Here is a tiny trained network, its code and every weight. The questions are about switching its units off for an input and a class, where a switched-off unit gives its printed mean instead of its output.

import numpy as np


def w(rows, s, z=0):
    codes = np.array(rows[::2]) - 128.0
    scale = np.full(codes.shape[1], s)
    scale[-1] = z or s
    return codes * scale


def f(y):
    return np.maximum(y, 0)


def log_softmax(a):
    a = a - a.max(-1, keepdims=True)
    return a - np.log(np.exp(a).sum(-1, keepdims=True))


def net(x, mask):
    res = np.array(x, float).reshape(1, 8) / 4 @ E
    y = f(res @ A[0][:, :-1].T + A[0][:, -1])
    res = res + np.where(mask, y, B[0][:, -1]) @ B[0][:, :-1]
    return log_softmax(res[-1] @ U[:, :-1].T + U[:, -1])


A, B = {}, {}
E = w([
[108,54,89],'x0',
[129,168,96],'x1',
[3,126,138],'x2',
[113,16,192],'x3',
[138,119,97],'x4',
[152,123,66],'x5',
[176,54,78],'x6',
[84,140,138],'x7',
],0.0066)
A[0] = w([
[62,200,88,237],'n1',
[148,142,101,213],'n2',
[162,139,99,252],'n3',
[164,150,99,67],'n4',
[145,150,118,173],'n5',
[152,199,82,164],'n6',
[133,64,120,73],'n7',
[89,129,177,181],'n8',
[16,120,122,185],'n9',
[87,113,56,162],'n10',
[134,167,193,85],'n11',
[153,203,247,119],'n12',
[107,190,74,203],'n13',
[182,170,55,100],'n14',
[64,100,102,83],'n15',
[165,51,147,120],'n16',
],0.012,0.004)
B[0] = w([
[159,130,230,255],'n1',
[168,113,123,184],'n2',
[193,107,112,206],'n3',
[145,76,138,152],'n4',
[147,128,139,164],'n5',
[171,116,182,208],'n6',
[56,111,111,171],'n7',
[96,89,153,203],'n8',
[126,65,216,248],'n9',
[165,88,92,189],'n10',
[57,98,88,171],'n11',
[6,62,51,223],'n12',
[170,147,185,220],'n13',
[181,50,141,195],'n14',
[138,75,170,171],'n15',
[54,120,73,205],'n16',
],0.02,0.007)
U = w([
[121,199,108,2],'0',
[1,47,148,136],'1',
[117,71,64,181],'2',
[167,20,52,175],'3',
[158,25,188,148],'4',
[171,114,170,88],'5',
],0.0062,0.0042)

Each question gives the input, the list of numbers given to net, and the class t.
The units are the neurons (one row each of A and B). Each row of codes is followed by its name. A weight is (code - 128) times the scale printed after its matrix; where a second scale follows, it is the last column's (A, B and U).
mask holds one flag per neuron, in row order. A switched-off neuron (its flag False) gives its mean, the last column of its row in B, instead of its output. The means were averaged over made-up inputs and are rounded, as every weight is.
A unit's drop is (log p(t) with every unit on - log p(t) with that unit switched off) / (log p(t) with every unit on - log p(t) with every unit switched off).
The circuit of an input: a set's keep is (log p(t) with only the set's units on - log p(t) with every unit switched off) / (log p(t) with every unit on - log p(t) with every unit switched off). Starting from the 12 units with the biggest drops (on a tie, the unit counted first), units are removed one at a time, each time the one whose removal leaves the highest keep (on an exact tie, the one counted first), for as long as the keep stays at least 0.8.
circuit, biggest first: the units of the circuit, biggest drop first
k most important neurons: the k neurons with the biggest drops, biggest first
drop when u is switched off: that unit's drop, to one decimal
input [-8,-4,3,-4,7,-4,-2,-5], class 1: 2 most important neurons	n12, n11
input [-5,4,-7,-1,-2,0,1,-4], class 3: 2 most important neurons	n1, n9
input [7,-1,8,3,-6,-4,-6,7], class 4: circuit, biggest first	n9
input [-7,-8,-5,-5,-8,6,2,-2], class 3: circuit, biggest first	n1, n9
input [1,-5,-5,2,-6,-6,5,-1], class 1: circuit, biggest first	n16, n7
input [4,-2,-3,-4,5,0,5,8], class 3: 3 most important neurons	n9, n1, n10
input [1,0,-4,-2,-3,-1,-4,-3], class 3: circuit, biggest first	n9, n1
input [2,-4,-1,-7,-2,-1,2,4], class 5: 2 most important neurons	n9, n12
input [-3,-4,-5,7,-3,8,-4,-5], class 2: 2 most important neurons	n9, n1
input [1,2,-7,8,-8,3,2,7], class 1: 2 most important neurons	n16, n7
input [8,2,-2,-1,3,-2,-7,2], class 5: 2 most important neurons	n12, n14
input [7,8,-8,-2,-2,-1,3,0], class 3: 3 most important neurons	n1, n9, n3
input [-6,-8,-1,0,-6,8,-6,6], class 1: drop when n12 is switched off	0.4
input [5,-2,-3,4,3,-7,7,-4], class 1: circuit, biggest first	n16
input [-8,-8,4,-5,-6,6,-7,-1], class 1: drop when n11 is switched off	0.2
input [-3,-7,-3,-2,3,-3,8,-2], class 3: drop when n1 is switched off	0.2
